0.000, 2.421, -2.131, -0.043, -3.864, -1.828, -0.504, 2.336, 0.000
1.100, -0.180, 0.881, 0.649, -4.630, 2.921, 0.056, 1.714, 0.696
-2.468, 2.506, 2.975, 2.888, -1.244, 1.423, -0.082, 0.000, 0.059
-3.602, 1.405, 1.077, 2.045, 0.256, 2.765, 0.261, -2.895, 3.930
2.659, -0.466, 1.090, -1.909, -1.165, 0.000, -2.513, 0.224, -0.058
0.000, 2.354, 1.942, 2.234, 1.256, 1.136, 1.871, 0.000, 0.009
-0.125, 2.165, 1.930, -1.312, -0.670, 0.000, -1.990, -0.300, 3.045
|
-2.468, 2.506, 2.975, 2.888, -1.244, 1.423, -0.082, 0.000, 0.059
0.000, 2.421, -2.131, -0.043, -3.864, -1.828, -0.504, 2.336, 0.000
0.000, 2.354, 1.942, 2.234, 1.256, 1.136, 1.871, 0.000, 0.009
-0.125, 2.165, 1.930, -1.312, -0.670, 0.000, -1.990, -0.300, 3.045
-3.602, 1.405, 1.077, 2.045, 0.256, 2.765, 0.261, -2.895, 3.930
1.100, -0.180, 0.881, 0.649, -4.630, 2.921, 0.056, 1.714, 0.696
2.659, -0.466, 1.090, -1.909, -1.165, 0.000, -2.513, 0.224, -0.058

-0.128, 0.293, 0.367, -0.200, -0.070, 0.312, 0.112, 0.104, 0.230, -0.045
-4.319, -0.916, -3.495, 6.102, -0.366, 0.007, 0.554, -0.746, -0.687, -4.217
0.190, -0.086, 0.079, 0.358, 0.104, 0.312, -0.075, -0.057, 0.023, 0.276
-2.660, 0.323, 4.337, -3.264, -0.047, -0.945, 0.087, 5.923, 0.120, -2.009
0.143, 0.778, -0.267, -0.001, 0.069, 0.120, 0.084, -0.443, 0.043, 0.264
-0.363, 0.534, -0.005, -0.226, 0.063, 0.055, 0.145, -0.033, 0.106, -0.214
|
0.143, 0.778, -0.267, -0.001, 0.069, 0.120, 0.084, -0.443, 0.043, 0.264
-0.363, 0.534, -0.005, -0.226, 0.063, 0.055, 0.145, -0.033, 0.106, -0.214
-2.660, 0.323, 4.337, -3.264, -0.047, -0.945, 0.087, 5.923, 0.120, -2.009
-0.128, 0.293, 0.367, -0.200, -0.070, 0.312, 0.112, 0.104, 0.230, -0.045
0.190, -0.086, 0.079, 0.358, 0.104, 0.312, -0.075, -0.057, 0.023, 0.276
-4.319, -0.916, -3.495, 6.102, -0.366, 0.007, 0.554, -0.746, -0.687, -4.217

2.701, 2.049, 0.225
0.841, 5.754, -2.298
-0.382, 5.206, 2.620
|
0.841, 5.754, -2.298
-0.382, 5.206, 2.620
2.701, 2.049, 0.225

2.702, 3.356, -1.300, -3.329, 0.238, -0.632, -1.720, 3.825, 1.909, 2.430, -2.269, 0.858
-3.269, -3.949, -1.401, 3.808, -0.611, -0.876, 1.980, -3.541, -1.180, -2.112, 2.994, -1.934
-1.809, -2.219, -1.473, -0.015, -4.048, 3.033, -2.451, -1.326, -2.069, 2.396, -5.788, 3.019
4.035, -0.712, -5.146, 3.064, 4.803, -2.843, 2.391, 4.126, -3.734, 3.559, 0.200, 3.682
1.522, 1.671, -2.357, 1.526, 5.263, -6.069, -1.930, 1.218, 3.454, -0.875, 4.010, -2.620
0.630, -1.393, -0.462, 2.460, 0.242, 0.087, 1.802, -0.204, -1.845, -1.056, 1.659, 0.328
-0.422, -1.489, -0.917, 0.107, -2.893, 1.991, -1.182, 0.340, -1.439, 1.677, -2.764, 3.144
3.315, -2.471, -3.849, 3.070, 2.785, -0.468, 3.623, 1.733, -3.216, 2.736, 1.441, 3.717
|
2.702, 3.356, -1.300, -3.329, 0.238, -0.632, -1.720, 3.825, 1.909, 2.430, -2.269, 0.858
1.522, 1.671, -2.357, 1.526, 5.263, -6.069, -1.930, 1.218, 3.454, -0.875, 4.010, -2.620
4.035, -0.712, -5.146, 3.064, 4.803, -2.843, 2.391, 4.126, -3.734, 3.559, 0.200, 3.682
0.630, -1.393, -0.462, 2.460, 0.242, 0.087, 1.802, -0.204, -1.845, -1.056, 1.659, 0.328
-0.422, -1.489, -0.917, 0.107, -2.893, 1.991, -1.182, 0.340, -1.439, 1.677, -2.764, 3.144
-1.809, -2.219, -1.473, -0.015, -4.048, 3.033, -2.451, -1.326, -2.069, 2.396, -5.788, 3.019
3.315, -2.471, -3.849, 3.070, 2.785, -0.468, 3.623, 1.733, -3.216, 2.736, 1.441, 3.717
-3.269, -3.949, -1.401, 3.808, -0.611, -0.876, 1.980, -3.541, -1.180, -2.112, 2.994, -1.934

2.261, -2.003, -2.256, 3.154, 2.679, -1.036, 2.356, 2.111, -2.879, 3.933, 1.110, 2.779
-2.008, -0.642, -1.580, 1.963, -0.482, 0.085, 0.614, -2.944, -0.790, -1.150, 1.644, -1.988
1.923, 2.405, -0.251, -2.235, 0.799, -0.408, -0.906, 3.253, 0.526, 1.132, -1.951, 0.360
1.010, 1.434, -0.800, -1.432, 0.643, -1.420, -0.841, 2.405, 0.006, 0.769, -1.138, 0.814
2.411, -1.637, -2.976, 3.133, 2.904, -0.775, 2.991, 1.416, -3.048, 3.107, 0.792, 3.254
-1.676, -1.727, -3.254, 3.119, 2.252, -5.430, -2.768, -0.437, 0.483, -0.111, -1.492, -0.727
|
1.923, 2.405, -0.251, -2.235, 0.799, -0.408, -0.906, 3.253, 0.526, 1.132, -1.951, 0.360
1.010, 1.434, -0.800, -1.432, 0.643, -1.420, -0.841, 2.405, 0.006, 0.769, -1.138, 0.814
-2.008, -0.642, -1.580, 1.963, -0.482, 0.085, 0.614, -2.944, -0.790, -1.150, 1.644, -1.988
2.411, -1.637, -2.976, 3.133, 2.904, -0.775, 2.991, 1.416, -3.048, 3.107, 0.792, 3.254
-1.676, -1.727, -3.254, 3.119, 2.252, -5.430, -2.768, -0.437, 0.483, -0.111, -1.492, -0.727
2.261, -2.003, -2.256, 3.154, 2.679, -1.036, 2.356, 2.111, -2.879, 3.933, 1.110, 2.779

-0.727, -3.527, -0.264, -1.364, -3.043, 0.011, -3.273, 0.703
0.535, -4.322, -1.173, 2.471, 0.024, -2.646, 0.176, -0.989
-0.354, -0.285, 0.760, -1.076, 0.411, -0.487, -2.859, -4.921
1.338, -4.669, 0.377, 0.750, 0.114, -0.771, 0.886, 3.075
-2.398, -3.215, 2.475, -0.945, -1.574, 0.439, 2.474, -1.757
1.174, -2.969, 3.300, -2.260, 1.285, 0.623, -0.757, 2.429
-1.124, -3.109, 1.966, -0.141, -0.069, -3.593, -1.912, 1.800
2.999, -3.057, 0.210, 0.585, 2.556, -1.688, -2.709, -0.565
0.307, -2.251, 1.035, -1.288, -0.615, 3.798, 3.077, -1.814
2.395, -2.473, -1.426, 1.812, 1.649, 0.697, 1.213, -3.661
1.007, -4.228, 0.475, -0.233, 0.154, -1.259, -2.878, -2.356
|
-0.354, -0.285, 0.760, -1.076, 0.411, -0.487, -2.859, -4.921
0.307, -2.251, 1.035, -1.288, -0.615, 3.798, 3.077, -1.814
2.395, -2.473, -1.426, 1.812, 1.649, 0.697, 1.213, -3.661
1.174, -2.969, 3.300, -2.260, 1.285, 0.623, -0.757, 2.429
2.999, -3.057, 0.210, 0.585, 2.556, -1.688, -2.709, -0.565
-1.124, -3.109, 1.966, -0.141, -0.069, -3.593, -1.912, 1.800
-2.398, -3.215, 2.475, -0.945, -1.574, 0.439, 2.474, -1.757
-0.727, -3.527, -0.264, -1.364, -3.043, 0.011, -3.273, 0.703
1.007, -4.228, 0.475, -0.233, 0.154, -1.259, -2.878, -2.356
0.535, -4.322, -1.173, 2.471, 0.024, -2.646, 0.176, -0.989
1.338, -4.669, 0.377, 0.750, 0.114, -0.771, 0.886, 3.075

2.227, 0.636, -0.878, 4.521, 4.818, 3.419, 3.564, -1.386
-0.865, 0.142, 1.304, -3.124, -3.440, 5.472, -1.171, -0.988
-0.534, 2.879, 0.112, -0.620, -0.107, 0.314, -0.198, 0.198
|
-0.534, 2.879, 0.112, -0.620, -0.107, 0.314, -0.198, 0.198
2.227, 0.636, -0.878, 4.521, 4.818, 3.419, 3.564, -1.386
-0.865, 0.142, 1.304, -3.124, -3.440, 5.472, -1.171, -0.988
